Below is a small trained network, with its code and all its weights. Each question gives an input and a class and asks what happens when units are switched off, that is, made to give their printed mean instead of their output.

import numpy as np


def w(rows, s, z=0):
    codes = np.array(rows[::2]) - 128.0
    scale = np.full(codes.shape[1], s)
    scale[-1] = z or s
    return codes * scale


def f(y):
    return y / 2 * (1 + np.tanh(0.7978845608 * (y + 0.044715 * y**3)))


def log_softmax(a):
    a = a - a.max(-1, keepdims=True)
    return a - np.log(np.exp(a).sum(-1, keepdims=True))


def net(x, mask):
    res = np.array(x, float).reshape(1, 4) / 4 @ E
    y = f(res @ A[0][:, :-1].T + A[0][:, -1])
    res = res + np.where(mask, y, B[0][:, -1]) @ B[0][:, :-1]
    return log_softmax(res[-1] @ U[:, :-1].T + U[:, -1])


A, B = {}, {}
E = w([
[48,178,50,155,156,119,79],'x0',
[207,233,151,222,55,179,103],'x1',
[43,182,189,171,71,16,104],'x2',
[178,63,33,135,59,95,2],'x3',
],0.0083)
A[0] = w([
[32,58,126,107,169,47,112,223],'n0',
[162,180,182,119,134,189,213,187],'n1',
[84,136,189,154,65,70,181,217],'n2',
[207,53,189,86,184,178,177,232],'n3',
[161,221,84,255,99,155,102,207],'n4',
[125,116,127,91,152,250,140,216],'n5',
[216,144,77,155,66,129,95,195],'n6',
[45,83,76,112,136,70,152,172],'n7',
[218,79,124,76,172,134,103,200],'n8',
[169,215,153,213,88,50,113,246],'n9',
[169,192,149,255,47,119,75,243],'n10',
[118,28,76,16,157,127,140,232],'n11',
[60,100,173,130,243,170,221,253],'n12',
[120,13,177,107,133,130,120,204],'n13',
[112,45,92,51,122,128,44,245],'n14',
[55,114,86,50,197,91,75,164],'n15',
[109,133,82,201,19,104,96,209],'n16',
],0.0076,0.0034)
B[0] = w([
[76,156,69,80,247,118,51,219],'n0',
[126,128,217,70,172,143,187,191],'n1',
[91,119,205,55,140,90,79,188],'n2',
[51,71,69,169,93,122,255,216],'n3',
[255,170,202,106,73,166,74,227],'n4',
[142,169,125,152,126,179,180,188],'n5',
[231,167,109,174,5,151,55,205],'n6',
[91,171,140,87,219,81,10,192],'n7',
[129,78,82,219,89,130,203,198],'n8',
[184,134,219,97,130,108,88,218],'n9',
[195,154,224,76,48,139,25,246],'n10',
[96,86,53,203,165,55,140,247],'n11',
[100,192,110,95,245,141,181,226],'n12',
[84,75,72,140,93,65,164,188],'n13',
[117,130,53,251,124,53,95,232],'n14',
[48,200,39,70,187,76,75,208],'n15',
[231,156,154,155,87,93,35,205],'n16',
],0.0072,0.011)
U = w([
[140,169,168,109,188,212,254,76],'0',
[141,108,248,64,99,99,154,60],'1',
[184,44,60,212,69,97,157,1],'2',
[73,132,81,63,200,64,43,229],'3',
[239,165,217,154,28,161,63,194],'4',
[83,34,151,102,110,67,197,16],'5',
],0.0076,0.0035)

Each question gives the input, the list of numbers given to net, and the class t.
The units are the neurons (one row each of A and B). Each row of codes is followed by its name. A weight is (code - 128) times the scale printed after its matrix; where a second scale follows, it is the last column's (A, B and U).
mask holds one flag per neuron, in row order. A switched-off neuron (its flag False) gives its mean, the last column of its row in B, instead of its output. The means were averaged over made-up inputs and are rounded, as every weight is.
A unit's drop is (log p(t) with every unit on - log p(t) with that unit switched off) / (log p(t) with every unit on - log p(t) with every unit switched off).
The circuit of an input: a set's keep is (log p(t) with only the set's units on - log p(t) with every unit switched off) / (log p(t) with every unit on - log p(t) with every unit switched off). Starting from the 12 units with the biggest drops (on a tie, the unit counted first), units are removed one at a time, each time the one whose removal leaves the highest keep (on an exact tie, the one counted first), for as long as the keep stays at least 0.8.
units of the circuit, in order: the units of the circuit, biggest drop first
k most important neurons: the k neurons with the biggest drops, biggest first
drop of u: that unit's drop, to one decimal
input [0,0,4,0], class 4: units of the circuit, in order -> n11
input [5,2,-7,7], class 4: 3 most important neurons -> n6, n3, n4
input [-3,6,7,-8], class 1: 3 most important neurons -> n1, n2, n6
input [3,-1,3,8], class 4: 2 most important neurons -> n16, n6
input [-6,8,-8,-3], class 0: 3 most important neurons -> n3, n1, n16
input [-3,1,6,-3], class 1: 2 most important neurons -> n6, n2
input [6,3,8,-8], class 4: 3 most important neurons -> n4, n10, n3
input [8,0,-3,8], class 4: 2 most important neurons -> n6, n16
input [2,1,1,-1], class 4: drop of n15 -> 0.1
input [3,4,-8,-1], class 0: drop of n4 -> -0.1
input [-3,-3,6,-8], class 0: drop of n1 -> 0.5
